Below is a small trained network, with its code and all its weights. Each question gives an input and a target symbol and asks what happens when units are switched off, that is, made to give their printed mean instead of their output.

import numpy as np


def w(rows, s, z=0):
    codes = np.array(rows[::2]) - 128.0
    scale = np.full(codes.shape[1], s)
    scale[-1] = z or s
    return codes * scale


def f(y):
    return np.maximum(y, 0)


def softmax(a):
    e = np.exp(a - a.max(-1, keepdims=True))
    return e / e.sum(-1, keepdims=True)


def log_softmax(a):
    a = a - a.max(-1, keepdims=True)
    return a - np.log(np.exp(a).sum(-1, keepdims=True))


def net(x, mask):
    ids = ['αβεζηθλμξπφψ'.index(c) for c in x.split()]
    T = len(ids)
    res = E[ids] + P[:T]
    q, k, v = (res @ M[0].T for M in (Q, K, V))
    z = softmax(np.where(np.tri(T) > 0, q @ k.T / 4**0.5, -1e9)) @ v
    res = res + np.where(mask[0], z, O[0][:, -1]) @ O[0][:, :-1]
    y = f(res @ A[0][:, :-1].T + A[0][:, -1])
    res = res + np.where(mask[1:9], y, B[0][:, -1]) @ B[0][:, :-1]
    return log_softmax(res[-1] @ U[:, :-1].T + U[:, -1])


Q, K, V, O, A, B = {}, {}, {}, {}, {}, {}
E = w([
[150,78,189,127,102,103],'α',
[111,21,148,172,53,126],'β',
[162,148,156,91,115,128],'ε',
[119,95,172,191,134,91],'ζ',
[178,103,145,99,70,169],'η',
[121,96,194,79,101,185],'θ',
[146,152,94,187,103,218],'λ',
[116,129,150,94,253,150],'μ',
[178,144,151,183,132,138],'ξ',
[95,137,219,143,112,142],'π',
[99,152,160,131,109,53],'φ',
[96,157,177,177,162,129],'ψ',
],0.022)
P = w([
[253,147,162,172,157,122],'0',
[222,101,155,153,141,100],'1',
[190,134,156,151,134,113],'2',
[170,125,160,144,117,114],'3',
[164,149,142,138,127,124],'4',
[140,146,147,127,118,124],'5',
[131,148,143,123,110,118],'6',
[131,159,125,124,118,127],'7',
[112,163,127,118,111,136],'8',
[109,159,122,115,100,134],'9',
[136,179,83,130,128,150],'10',
[122,173,117,111,103,127],'11',
],0.011)
Q[0] = w([
[193,192,207,127,78,149],'h0',
[106,125,145,143,106,132],'h0',
[163,167,251,149,112,156],'h0',
[97,107,108,100,122,133],'h0',
],0.013)
K[0] = w([
[28,93,43,112,142,140],'h0',
[133,152,122,118,131,107],'h0',
[58,140,9,105,117,95],'h0',
[169,145,140,176,144,110],'h0',
],0.012)
V[0] = w([
[211,117,199,49,204,92],'h0',
[119,2,176,100,68,126],'h0',
[74,132,131,96,69,21],'h0',
[59,86,180,120,199,110],'h0',
],0.0085)
O[0] = w([
[212,92,194,71,192,104,183],'h0',
[85,15,173,98,60,85,102],'h0',
[93,161,105,117,58,1,1],'h0',
[21,112,208,80,177,91,58],'h0',
],0.0083,0.0051)
A[0] = w([
[87,92,147,123,99,162,231],'n0',
[172,137,72,71,112,110,152],'n1',
[103,85,132,16,106,222,2],'n2',
[146,38,112,195,191,111,44],'n3',
[16,103,108,254,181,114,92],'n4',
[35,140,55,154,172,172,36],'n5',
[157,75,47,76,216,96,99],'n6',
[108,93,155,235,181,84,15],'n7',
],0.009,0.0034)
B[0] = w([
[104,136,178,190,126,102,236],'n0',
[108,170,106,125,96,184,211],'n1',
[169,62,4,178,190,93,254],'n2',
[25,99,69,181,82,65,228],'n3',
[203,108,60,102,102,225,190],'n4',
[133,96,174,45,139,59,230],'n5',
[194,129,251,113,127,82,206],'n6',
[84,254,50,146,181,78,204],'n7',
],0.0099,0.0035)
U = w([
[127,91,206,162,108,150,13],'α',
[56,58,160,168,83,169,105],'β',
[199,141,180,79,89,162,87],'ε',
[114,131,79,181,157,98,2],'ζ',
[177,92,69,70,88,148,141],'η',
[92,27,79,90,172,163,110],'θ',
[114,131,143,169,108,236,182],'λ',
[103,101,181,104,221,172,77],'μ',
[188,132,190,255,134,118,201],'ξ',
[92,112,217,150,125,205,248],'π',
[150,196,100,70,77,94,209],'φ',
[72,179,119,135,213,172,60],'ψ',
],0.0075,0.0058)

Each question gives the input, a string of symbols that net reads in full, and the target symbol t.
The units are the heads (4 rows each of Q, K, V and O) and the neurons (one row each of A and B). Each row of codes is followed by its name. A weight is (code - 128) times the scale printed after its matrix; where a second scale follows, it is the last column's (O, A, B and U).
mask holds one flag per unit, heads first, then neurons. A switched-off unit (its flag False) gives its mean, the last column of its rows in O or B, instead of its output. The means were averaged over made-up inputs and are rounded, as every weight is.
A unit's drop is (log p(t) with every unit on - log p(t) with that unit switched off) / (log p(t) with every unit on - log p(t) with every unit switched off).
The circuit of an input: a set's keep is (log p(t) with only the set's units on - log p(t) with every unit switched off) / (log p(t) with every unit on - log p(t) with every unit switched off). Starting from all 9 units, units are removed one at a time, each time the one whose removal leaves the highest keep (on an exact tie, the one counted first), for as long as the keep stays at least 0.8.
circuit, biggest first: the units of the circuit, biggest drop first
k most important neurons: the k neurons with the biggest drops, biggest first
drop of u: that unit's drop, to one decimal
input θ ψ β, target β: circuit, biggest first -> (h0, n3)
input ε φ β η ε β ξ ε, target β: circuit, biggest first -> (h0)
input ξ ε η μ, target ξ: circuit, biggest first -> (n6, h0, n3)
input ε ζ β, target β: circuit, biggest first -> (n3, h0)
input ε ξ ε ε π λ ε ε π, target λ: 2 most important neurons -> (n4, n6)
input β ζ ε ε π α λ ψ β λ λ ξ, target λ: circuit, biggest first -> (h0, n4)
input η λ θ ψ, target λ: circuit, biggest first -> (h0, n4)
input ξ λ φ ε ε μ ψ, target ψ: 2 most important neurons -> (n7, n6)
input η ζ ξ φ ζ, target φ: circuit, biggest first -> (h0, n7)
input ε λ θ, target ξ: circuit, biggest first -> (n2, n0)
input λ λ ξ θ, target λ: 2 most important neurons -> (n5, n6)
input ε λ ε ε ε β ε ε ε ε θ, target θ: drop of n2 -> 1.3
input ζ ψ φ ε λ ψ λ λ ψ, target λ: drop of n4 -> 0.8
input θ η λ β ε θ π ε ξ β α, target β: drop of h0 -> 0.9
input π μ η λ μ φ η ε ε λ λ ξ, target λ: circuit, biggest first -> (h0)
